Each name stands for a flat space through zero: a line, a plane or more. A row that begins with a name and a colon came from that space; any other row is followed by the name of the space it lies nearest, among the names in its block.
vedit_sosu: [60, 8, 22, -133, 304, 84, 52, 127, 404, 182, 340, 103, -215, -213, 398, -124, -50, -68, 116, 34, 53, -61, 186, -344, 24, -29]
bavo_nela: [-155, 117, -120, 122, -329, -172, -113, 92, -636, -432, -75, -556, 212, 259, -366, 16, 258, 236, -232, -364, 267, 182, -74, 608, -131, -9]
rap_korug: [-108, -130, -67, 99, -460, -142, 122, -88, -199, 59, -239, 22, 132, 167, -422, 34, 135, 208, 40, -12, -18, -76, -47, -31, -13, 7]
bavo_nela: [-78, 176, -77, 49, 39, 78, 60, -121, 16, 204, -415, 369, 29, 144, -192, 114, -8, 70, -70, 42, -62, -32, -138, -116, -37, -7]
rap_korug: [-49, -143, -65, 55, -406, -260, -60, -104, -476, -423, 38, -585, 166, 24, -94, 52, -111, 143, -196, -200, 137, 184, -29, 532, 42, -89]
vedit_sosu: [-2, 197, -125, -17, -72, 3, 60, -97, 23, 148, -244, -92, -252, 54, -58, -256, 256, -138, -127, -75, -178, -210, 40, 120, 93, 21]
vedit_sosu: [249, 250, -1, -14, 138, 252, 77, 8, 114, 144, 99, 89, -285, -69, 346, -121, 123, -90, 71, 56, -234, -16, 81, -134, 74, 86]
vogeg_rofem: [91, 19, -7, -81, -201, 31, -23, -16, -24, -105, 130, -200, -20, 89, 107, -28, 32, -81, 26, 92, 31, -77, -59, 111, 28, 115]
ruzu_bof: [-48, 146, 16, -128, 300, 128, -49, 167, 393, -111, 373, -45, -102, -223, 182, -272, 280, -235, 15, -177, 48, -144, 149, -318, -25, -19]
rap_korug: [-284, -157, -128, 149, -506, -152, 195, -307, -431, -86, -426, -36, 190, 169, -459, 173, -39, 392, 59, -34, 119, 61, 111, 186, 47, 83]
vedit_sosu: [24, 213, -206, -60, -8, 17, 133, -16, 152, 167, -164, -113, -274, -62, 97, -264, 288, -173, -22, -214, -132, -232, 184, 56, 61, 58]
vedit_sosu: [37, 91, -114, 60, -340, -58, -32, -231, -439, -267, -317, -267, 60, 88, -461, -13, 237, 82, -97, -183, -59, 3, -163, 462, -14, 17]
rap_korug: [-145, -58, 23, 95, 190, 64, 183, 196, 269, 350, 0, 255, -187, -50, -24, -132, 182, -62, 163, -83, -192, -184, 319, -282, -16, 49]
vedit_sosu: [-224, 9, -18, 74, -331, -104, 63, -117, -164, -26, -122, -143, 53, 191, -83, 166, -80, 145, -112, 68, 157, -12, -3, 199, 35, 18]
ruzu_bof: [339, -13, -16, -214, 179, 67, -148, 118, 125, -221, 408, -216, -35, -146, 439, -107, -216, -224, -72, -68, -56, 74, -158, 43, -15, -60]
rap_korug: [-142, -15, 165, 228, 97, -72, -69, 48, -172, -13, -135, 10, 67, -88, -410, 6, 394, 48, 122, -30, 25, 47, 158, 103, -25, 10]
rap_korug: [97, 270, 42, 86, 0, 8, -70, -28, 51, 3, -102, -86, -76, -88, 46, 53, 187, -219, -177, -64, -148, -45, -128, 170, 18, -103]
rap_korug: [-286, -146, -82, 75, -366, -37, 182, -332, -323, -15, -301, 50, -24, 218, -419, -9, -123, 359, -72, 35, -39, -19, 41, 71, 91, 11]
vedit_sosu: [7, 126, -159, 110, -153, -33, 108, 24, -229, -10, -220, -192, -32, 81, 66, 14, 57, -2, -91, -240, -120, 44, 113, 313, 11, 52]
vedit_sosu: [39, -212, 182, 1, 68, 99, -35, 27, 118, -131, 302, 177, 98, -149, -128, -52, 17, 2, 153, 79, -118, 16, -21, -376, -13, -40]
bavo_nela: [-365, 13, 104, 190, -535, -142, 124, -392, -235, -80, -113, -303, -114, 77, -120, 148, -32, 195, -198, 185, 82, -40, 130, 292, 232, -52]
bavo_nela: [-141, -2, -74, -13, 365, -125, 43, 165, 368, 462, -276, 495, 67, -115, -192, -25, 177, 60, 175, -36, 199, -91, 118, -480, -118, -74]
bavo_nela: [-28, 74, 16, 37, -220, 101, 6, -201, -153, -220, -55, -9, 93, 85, -65, 7, -13, 33, -102, 66, -102, 45, -104, -44, 83, 28]
vogeg_rofem: [239, 235, -79, -86, 69, 81, -27, -12, -28, 51, 11, -138, -233, -72, 92, -229, 344, -36, 97, -17, 8, -44, 52, 77, 35, 94]
ruzu_bof: [-162, -267, 44, -26, 3, -185, 4, 240, 106, -55, 407, -196, 28, -128, -25, -224, 114, 87, 63, -147, 177, -22, 237, -228, -21, -103]
ruzu_bof: [96, -90, 27, 48, 101, -55, -120, 125, -232, -150, 15, 2, 249, 5, -62, 74, -50, 113, 54, -43, 98, 254, -62, 35, -84, -9]
vedit_sosu: [-338, -51, 57, 53, -15, 87, 148, -259, 36, 132, -155, 371, 43, 132, 70, 94, -303, 261, 15, 345, 108, 78, 168, -399, 167, 71]
vogeg_rofem: [-515, 44, -136, 80, -594, -370, 54, -154, -210, -204, -146, -683, -103, 146, -457, -57, 223, 37, -466, -377, 185, -281, 16, 648, 20, -206]
ruzu_bof: [76, -68, 196, 101, 372, 15, -141, 164, -111, 31, 123, 288, 248, -87, 126, 90, -29, 249, 242, 260, 251, 405, 111, -374, -13, 31]
vogeg_rofem: [45, 130, -71, -38, -95, 31, -34, -208, -88, -145, -176, -198, -165, -47, -258, -229, 269, -171, -125, -143, -208, -177, -76, 269, 66, -7]
rap_korug: [271, -57, 58, -167, 94, 183, -152, -8, -110, -129, 165, 3, -42, 163, 30, -43, -178, -48, 37, 202, -77, 28, -284, 136, -44, 113]
bavo_nela: [341, 91, 29, -132, 402, 245, -17, 141, 415, 43, 296, 214, -110, -290, 436, -23, -81, -294, 124, -56, -230, -16, -33, -298, -48, -16]
ruzu_bof: [-188, -125, 15, -40, -239, -11, 196, -167, 232, 93, 167, -58, -234, -80, 58, -128, -32, 10, 8, 69, -76, -236, 200, -193, 152, -26]
vogeg_rofem: [315, 360, -235, 8, -13, -2, 7, 161, -115, 90, -203, -221, -143, 17, 116, 33, 234, -131, -110, -369, -113, -13, -128, 450, -139, -17]
ruzu_bof: [-101, 32, 77, 44, -31, -145, -78, 34, 33, -62, 127, -227, -13, -76, 82, 14, 23, -55, -171, -26, 111, 14, 11, 114, 38, -144]
vedit_sosu: [-27, 50, 109, 12, 257, 53, 5, 126, 277, 192, 150, 220, 24, -60, 443, 241, -251, -24, 68, 205, 161, 101, 88, -232, -2, 6]
vedit_sosu: [-191, -91, 38, 76, -143, -35, 83, -41, -126, -79, 124, -51, 107, 90, 278, 87, -294, 210, -63, 132, 131, 200, 175, -134, 123, 13]
vedit_sosu: [-65, -28, 49, -41, -157, 32, 56, -118, 183, -145, 220, -133, -78, -179, -16, -35, 109, -95, 41, -38, -22, -164, 70, -71, 51, -20]
ruzu_bof: [-142, -6, -82, 163, -223, -187, 46, 64, -309, 159, -370, -38, 95, 272, -285, 99, 72, 180, -81, -57, 60, 35, -12, 262, -56, 10]
ruzu_bof: [-41, 15, -87, 60, -226, -36, 56, -82, -220, -40, -206, -77, 51, 170, -65, 58, -90, 62, -119, -45, -75, 32, -55, 195, 23, 22]
vogeg_rofem: [-40, 419, -93, 48, -126, 78, 95, -178, 47, -24, -103, -286, -309, -86, 256, -174, 296, -197, -213, -131, -150, -138, 174, 182, 185, 13]
ruzu_bof: [199, -105, -12, 40, -73, 222, 20, -225, -454, -175, -239, 203, 78, 147, -398, 107, -115, 229, 161, 47, -243, 157, -194, 192, -57, 149]
rap_korug: [-83, 8, -127, 0, -182, -6, 108, -99, -27, 0, -170, 32, -10, 69, -178, -78, 25, 30, -101, -146, -135, -102, -34, -38, 7, -38]
vogeg_rofem: [205, 153, -31, -105, 96, 152, -67, -12, 86, 79, -120, 103, -45, 156, 224, 79, -164, -233, -49, 164, -124, -63, -228, 128, -12, 121]
rap_korug: [27, 158, 64, 220, -358, -75, -38, -121, -327, -134, -224, -321, -20, 91, -211, 296, 85, -89, -231, -92, -170, -9, -212, 685, -18, -70]
ruzu_bof: [137, 125, 107, 53, 479, 45, -90, 215, 211, 93, 163, 176, 51, -263, 434, 117, -65, -88, 63, 8, 71, 235, 107, -226, -27, -82]
rap_korug: [143, -45, -155, -168, -497, -31, 153, -15, 150, -114, 324, -463, -171, 9, 383, -18, -160, -194, -92, -139, -114, -240, -36, 216, 47, 20]
rap_korug: [-113, -44, -105, -108, -254, -195, 36, 103, 246, 31, 141, -216, -21, -15, -92, -97, 141, -96, -110, -194, 119, -270, -56, -41, -68, -130]
bavo_nela: [-10, 134, -7, 50, 15, 135, 139, -126, 83, 198, -128, 213, -146, 14, 194, 12, -53, 31, 18, 140, -137, -8, 111, -187, 116, 56]
bavo_nela: [-196, -8, 13, 112, 21, -27, 3, -52, -195, 8, -234, 121, 82, 87, -390, 22, 144, 195, 31, -24, 87, 48, 48, 28, -42, 17]
bavo_nela: [-170, 148, 33, 208, -119, -138, -81, 14, -406, -191, -121, -280, 139, 79, -130, 60, 211, 177, -143, -93, 203, 224, 91, 295, 19, -27]
vogeg_rofem: [47, -99, 148, 71, 268, 171, -25, 157, 64, 92, 64, 329, 5, 32, -159, 45, -25, -40, 103, 35, -231, 4, -69, -150, -112, 10]
vedit_sosu: [166, 156, 92, -130, 210, 102, -93, 9, 294, 8, 307, -1, -97, -172, 539, -153, 2, -174, 23, 246, 70, 38, 58, -340, 148, 19]
bavo_nela: [178, 254, -2, 27, -42, 412, 32, -262, -280, -325, -32, 67, -46, 71, 67, -69, 44, 25, -2, 43, -311, 141, -61, -12, 103, 185]
vogeg_rofem: [68, 103, 140, -38, 283, -91, -319, 224, -13, -184, 262, -196, 170, -18, 255, 90, -73, -100, -164, 74, 312, 222, -175, 135, -71, -107]
vogeg_rofem: [101, 62, 46, -94, 179, -7, -147, 55, 185, -129, 197, -140, -23, -146, 239, -64, -72, -266, -163, -46, -35, -13, -112, 42, 16, -118]
bavo_nela: [119, -184, -110, -195, -207, -53, 16, 134, 150, -55, 232, -225, -39, 69, 64, -249, -6, -212, -7, -102, -121, -241, -74, -17, -20, 40]
ruzu_bof: [56, 204, 36, 52, 414, 130, -165, 64, -208, 56, -282, 236, 68, 143, -126, 99, 72, 66, 53, 96, 115, 191, -92, 164, -107, 118]
rap_korug: [-54, 142, 16, 101, 299, 65, 41, -21, 63, 268, -291, 372, 4, -24, 97, 118, -36, 66, 76, 127, 28, 118, 124, -182, 27, 39]
bavo_nela: [161, 107, 64, -123, -143, 6, 26, 235, 482, -172, 819, -679, -383, -350, 662, -197, 186, -500, -126, -260, -144, -299, 165, 133, 68, -114]
ruzu_bof: [377, 75, 17, -202, 206, -178, -400, 329, -10, -263, 383, -444, 140, -125, 173, -88, 159, -202, -72, -112, 328, 125, -308, 273, -166, -118]
vogeg_rofem: [-219, 2, 43, 157, -123, 9, 99, -21, -41, -64, -10, -21, 25, 24, -34, 92, -39, 21, -122, -105, -110, 6, 103, 17, 29, -53]
ruzu_bof: [-78, 19, -37, -89, -133, -38, 83, 29, 283, 2, 269, -203, -176, -129, 138, -202, 159, -128, -46, -114, 0, -227, 133, -149, 58, -60]
bavo_nela: [-12, -138, 127, 168, -116, 277, 160, -350, -276, -153, -100, 230, -46, 50, -68, 260, -451, 149, -18, 127, -443, 153, -38, 116, 106, 36]
vedit_sosu: [101, 28, -36, 140, -131, 39, -1, -106, -435, -187, -217, -61, 63, 48, -314, 1, 113, 139, -40, -164, -208, 155, -81, 255, -18, -5]
vogeg_rofem: [130, -156, -96, -150, 227, -73, -15, 183, 179, 197, 25, 142, -27, -112, -156, -238, 188, 3, 246, -92, 71, -105, 61, -234, -107, 17]
vogeg_rofem: [207, 130, -17, -119, -94, 36, -86, 111, 59, -135, 299, -388, -179, -1, 199, -89, 109, -235, -114, -108, -54, -135, -143, 302, -39, -8]
ruzu_bof: [-207, -77, -221, 165, -558, -228, 209, -147, -478, -183, -263, -359, 134, 88, -225, 72, 35, 322, -70, -318, 80, 109, 201, 340, 41, 2]
bavo_nela: [-202, 47, -142, 63, -305, -143, 166, 33, 60, 72, -85, -260, -152, 13, -152, -126, 253, -80, -148, -323, -100, -265, 144, 163, 3, -72]
rap_korug: [-268, -231, 50, 72, -218, -406, -77, 214, -69, -199, 278, -513, 170, -116, -171, 67, 129, 72, -64, -252, 390, 6, 140, 277, -90, -173]
vedit_sosu: [43, 130, 224, 158, 151, 172, -73, -211, -211, -117, -2, 273, 168, -41, 249, 376, -315, 264, 21, 370, 114, 447, -56, -144, 96, -6]
bavo_nela: [-15, 22, -199, -86, 28, -112, -47, 90, -104, 132, -340, 102, 126, 209, -325, -96, 149, 94, 25, -94, 176, -50, -121, 34, -136, 58]
vogeg_rofem: [-254, 193, -145, 190, -26, -132, 65, -75, -255, 91, -547, 69, 133, 104, -220, 83, 148, 178, -112, -156, 129, 120, 134, 134, 6, -4]
vogeg_rofem: [-118, -2, -149, -37, -308, -31, 176, -219, -2, 27, -158, -95, -101, 73, 32, 10, -140, 27, -95, -38, -58, -137, 49, 105, 95, 23]
rap_korug: [6, 102, -148, 106, -524, -160, 203, 11, -1, 29, -32, -522, -214, -11, 209, 91, 52, -233, -228, -327, -248, -229, 81, 529, 51, -67]
[-139, 174, 78, 308, -169, 145, 122, -327, -443, -27, -401, 181, 26, 170, -88, 356, -200, 290, -126, 147, -162, 268, 1, 220, 109, 28]  vedit_sosu
[-227, -137, 192, 79, -44, -248, -166, 142, 29, -95, 204, -107, 259, -14, -100, 135, -7, 66, -96, 101, 335, 92, -55, -85, -41, -169]  bavo_nela
[109, 93, 126, 140, 326, 64, -85, 68, -128, 4, 1, 240, 197, -89, 320, 323, -258, 178, 56, 146, 140, 443, 14, -108, -18, -35]  vedit_sosu
[-160, -65, 87, 45, -115, -76, -17, 35, 6, 98, -21, -8, -25, 119, -307, 7, 172, 36, 24, 89, 82, -153, -26, 53, -43, 9]  vogeg_rofem
[-42, 239, -105, 26, -333, -94, 104, 9, -75, 15, 106, -464, -191, 71, 388, 51, 60, 36, -153, -69, 173, -23, 146, 322, 82, 20]  vedit_sosu
[-12, 51, -21, -18, 140, -69, -69, 180, 170, 20, 30, -58, -9, -115, -144, -186, 338, -191, -2, -208, -11, -145, 33, -51, -77, -56]  rap_korug
[10, 179, -69, -107, -262, -34, 65, -98, 199, -64, 246, -368, -218, -94, 414, -152, 46, -153, -190, -24, 18, -150, 67, -3, 163, -62]  ruzu_bof
[-354, -131, 120, 157, -86, -70, 116, -103, 2, -64, 104, 25, 65, -121, -11, 6, -22, 196, 13, 49, 97, 90, 326, -284, 141, -63]  ruzu_bof
[265, 177, -64, -21, 64, 91, 7, -62, -62, 140, -172, 117, -28, 48, 350, 150, -184, 9, 36, 168, -25, 152, -82, 59, 43, 90]  ruzu_bof
[-185, -60, -26, -59, -385, -49, 86, -170, 48, -107, 89, -214, -93, 50, -199, -108, 114, 7, -65, -11, 23, -248, 6, 28, 64, -4]  bavo_nela
[259, -25, 208, 9, 129, 422, -44, -310, -207, -92, -33, 526, 83, 133, 91, 106, -349, 166, 170, 560, -269, 281, -209, -355, 137, 189]  ruzu_bof
[-84, -213, 32, -145, 14, -222, 39, 97, 557, 277, 243, 21, -115, -236, 86, -103, -3, -157, 54, 43, 116, -292, 74, -333, 14, -174]  vogeg_rofem
[-178, 25, -147, 173, -487, -152, 130, -197, -390, -212, -299, -377, 11, 89, -299, 76, 45, 72, -261, -340, -155, -27, 10, 534, 35, -80]  bavo_nela
[-96, -122, -97, -26, -198, -56, 123, -137, -57, 255, -346, 179, -64, 163, -475, -80, 183, 163, 199, 103, 24, -218, 26, -25, -15, 134]  vogeg_rofem
[-68, -209, 133, 21, -268, -199, -124, 135, -142, -297, 398, -385, 256, 69, 175, 255, -286, 69, -108, 67, 291, 169, -103, 214, -39, -81]  vedit_sosu
[-222, -56, -62, 20, -162, 16, 226, -222, 11, 153, -113, 220, -39, 18, -37, 15, -79, 337, 127, 133, 129, 11, 226, -341, 109, 49]  bavo_nela
[-29, -195, 129, 8, 186, 17, 41, 81, 311, 154, 165, 294, 39, -166, 121, -32, -101, -60, 146, 136, -85, -18, 127, -478, 43, -43]  bavo_nela
[96, -33, -52, -120, 286, 5, -42, 267, 300, 108, 149, 229, 149, -80, 222, -59, -46, -79, 105, -47, 103, 35, 0, -430, -102, -18]  rap_korug
[-184, -23, 260, 288, 140, 6, -172, -125, -532, -187, -235, 277, 423, 130, -249, 258, -73, 422, 63, 359, 257, 531, 17, -108, 58, 52]  ruzu_bof
[206, -138, 7, -235, 178, 194, 4, 75, 390, 87, 231, 75, -292, -79, -81, -217, 52, -364, 148, -47, -325, -401, -113, -8, -88, 74]  bavo_nela
[-319, 64, 86, 68, 213, -253, -104, 142, 178, 203, -47, 33, 77, -56, -14, -6, 168, 53, -72, 84, 417, 22, 161, -176, 8, -128]  vogeg_rofem
[108, 11, 68, -47, 83, -28, -137, 102, -19, -143, 225, -221, 15, -83, 135, -114, 134, -93, 46, 33, 111, 55, 37, 59, 19, 35]  bavo_nela
[27, 27, -4, -85, -22, -22, 0, 93, 248, 183, 45, 57, -53, 22, -9, 13, 123, -99, 92, 76, 95, -195, -58, -93, -66, 36]  rap_korug
